Below is a small trained network, with its code and all its weights. Each question gives an input and a class and asks what happens when units are switched off, that is, made to give their printed mean instead of their output.

import numpy as np


def w(rows, s, z=0):
    codes = np.array(rows[::2]) - 128.0
    scale = np.full(codes.shape[1], s)
    scale[-1] = z or s
    return codes * scale


def norm(h):
    return h / np.sqrt((h * h).mean(-1, keepdims=True) + 1e-5)


def f(y):
    return np.maximum(y, 0)


def log_softmax(a):
    a = a - a.max(-1, keepdims=True)
    return a - np.log(np.exp(a).sum(-1, keepdims=True))


def net(x, mask):
    res = np.array(x, float).reshape(1, 7) / 4 @ E
    u = 0
    for l in range(2):
        y = f(norm(res) @ A[l][:, :-1].T + A[l][:, -1])
        res = res + np.where(mask[u : u + 13], y, B[l][:, -1]) @ B[l][:, :-1]
        u += 13
    return log_softmax(norm(res)[-1] @ U[:, :-1].T + U[:, -1])


A, B = {}, {}
E = w([
[128,129,127],'x0',
[217,185,226],'x1',
[94,254,205],'x2',
[129,130,127],'x3',
[206,228,33],'x4',
[128,128,129],'x5',
[126,126,129],'x6',
],0.0051)
A[0] = w([
[78,104,195,94],'0.n1',
[154,70,188,1],'0.n2',
[205,160,224,67],'0.n3',
[186,125,171,168],'0.n4',
[234,132,175,101],'0.n5',
[122,216,31,114],'0.n6',
[120,189,183,122],'0.n7',
[252,99,141,53],'0.n8',
[58,182,95,52],'0.n9',
[146,66,142,59],'0.n10',
[138,81,86,155],'0.n11',
[191,212,28,208],'0.n12',
[152,84,113,220],'0.n13',
],0.011,0.0039)
B[0] = w([
[110,181,62,166],'0.n1',
[254,154,134,143],'0.n2',
[179,42,128,181],'0.n3',
[147,120,56,169],'0.n4',
[103,108,61,176],'0.n5',
[198,70,211,211],'0.n6',
[112,21,110,178],'0.n7',
[57,200,85,166],'0.n8',
[85,184,166,156],'0.n9',
[159,65,184,146],'0.n10',
[181,70,171,170],'0.n11',
[135,249,133,255],'0.n12',
[167,146,57,176],'0.n13',
],0.0096,0.0088)
A[1] = w([
[116,223,151,127],'1.n1',
[105,73,192,253],'1.n2',
[11,137,94,143],'1.n3',
[117,164,157,36],'1.n4',
[56,167,193,141],'1.n5',
[155,83,86,221],'1.n6',
[149,195,176,80],'1.n7',
[199,152,183,98],'1.n8',
[59,142,157,95],'1.n9',
[104,24,115,95],'1.n10',
[179,140,180,105],'1.n11',
[128,237,159,58],'1.n12',
[146,228,129,144],'1.n13',
],0.012,0.0046)
B[1] = w([
[81,96,95,225],'1.n1',
[25,176,99,206],'1.n2',
[212,155,55,176],'1.n3',
[66,58,143,139],'1.n4',
[90,168,81,177],'1.n5',
[124,189,218,252],'1.n6',
[84,2,100,199],'1.n7',
[251,81,133,206],'1.n8',
[178,143,74,152],'1.n9',
[74,122,212,215],'1.n10',
[159,135,121,181],'1.n11',
[81,100,135,220],'1.n12',
[39,72,158,254],'1.n13',
],0.0075,0.0064)
U = w([
[92,89,175,53],'0',
[250,105,111,101],'1',
[117,228,45,252],'2',
],0.019,0.0014)

Each question gives the input, the list of numbers given to net, and the class t.
The units are the neurons (one row each of A and B). Each row of codes is followed by its name. A weight is (code - 128) times the scale printed after its matrix; where a second scale follows, it is the last column's (A, B and U).
mask holds one flag per neuron, layer by layer. A switched-off neuron (its flag False) gives its mean, the last column of its row in B, instead of its output. The means were averaged over made-up inputs and are rounded, as every weight is.
A unit's drop is (log p(t) with every unit on - log p(t) with that unit switched off) / (log p(t) with every unit on - log p(t) with every unit switched off).
The circuit of an input: a set's keep is (log p(t) with only the set's units on - log p(t) with every unit switched off) / (log p(t) with every unit on - log p(t) with every unit switched off). Starting from the 12 units with the biggest drops (on a tie, the unit counted first), units are removed one at a time, each time the one whose removal leaves the highest keep (on an exact tie, the one counted first), for as long as the keep stays at least 0.8.
units of the circuit, in order: the units of the circuit, biggest drop first
k most important neurons: the k neurons with the biggest drops, biggest first
k most important neurons of layer l: the k neurons of layer l with the biggest drops, biggest first
drop of u: that unit's drop, to one decimal
input [8,8,-2,-8,-6,-1,6], class 1: units of the circuit, in order	0.n2
input [2,5,-1,7,-2,0,-1], class 1: 4 most important neurons of layer 0	0.n3, 0.n2, 0.n12, 0.n4
input [-7,-3,1,-4,5,-7,-4], class 0: units of the circuit, in order	1.n13, 0.n12, 0.n6, 1.n7
input [-6,-2,1,7,-5,6,5], class 2: units of the circuit, in order	0.n6, 0.n1
input [3,-8,-6,6,7,-1,-7], class 1: 2 most important neurons	0.n6, 0.n11
input [1,-5,8,-7,1,7,4], class 0: 3 most important neurons	0.n6, 0.n5, 1.n7
input [2,3,-7,1,2,-6,-8], class 2: 2 most important neurons	0.n8, 0.n6
input [-4,1,-1,-1,3,-1,8], class 2: 2 most important neurons of layer 0	0.n12, 0.n8
input [-1,1,8,-1,8,-8,5], class 1: 2 most important neurons of layer 0	0.n6, 0.n8
input [-3,2,6,8,4,6,1], class 1: 2 most important neurons	0.n3, 1.n8
input [-1,-4,3,7,8,-6,2], class 0: 2 most important neurons	0.n6, 1.n13
input [8,0,3,3,3,4,8], class 0: 2 most important neurons	0.n12, 1.n13
input [5,3,7,-4,3,2,4], class 1: 2 most important neurons	0.n3, 0.n7
input [2,4,-2,7,5,4,-8], class 2: units of the circuit, in order	0.n8
input [6,3,-7,-6,-6,-1,2], class 1: 3 most important neurons of layer 0	0.n2, 0.n13, 0.n7
input [-2,-1,-3,1,7,0,-8], class 1: 2 most important neurons	0.n6, 1.n8
input [-6,-7,2,8,5,0,-4], class 0: 4 most important neurons of layer 0	0.n6, 0.n12, 0.n9, 0.n3
input [6,-5,4,-4,5,7,-4], class 0: drop of 0.n6	0.3
input [7,-8,6,8,3,5,-2], class 0: drop of 0.n6	0.4
input [0,7,-7,0,3,6,8], class 2: drop of 0.n8	0.2
input [3,1,3,-4,3,2,-8], class 1: most important neuron	0.n6
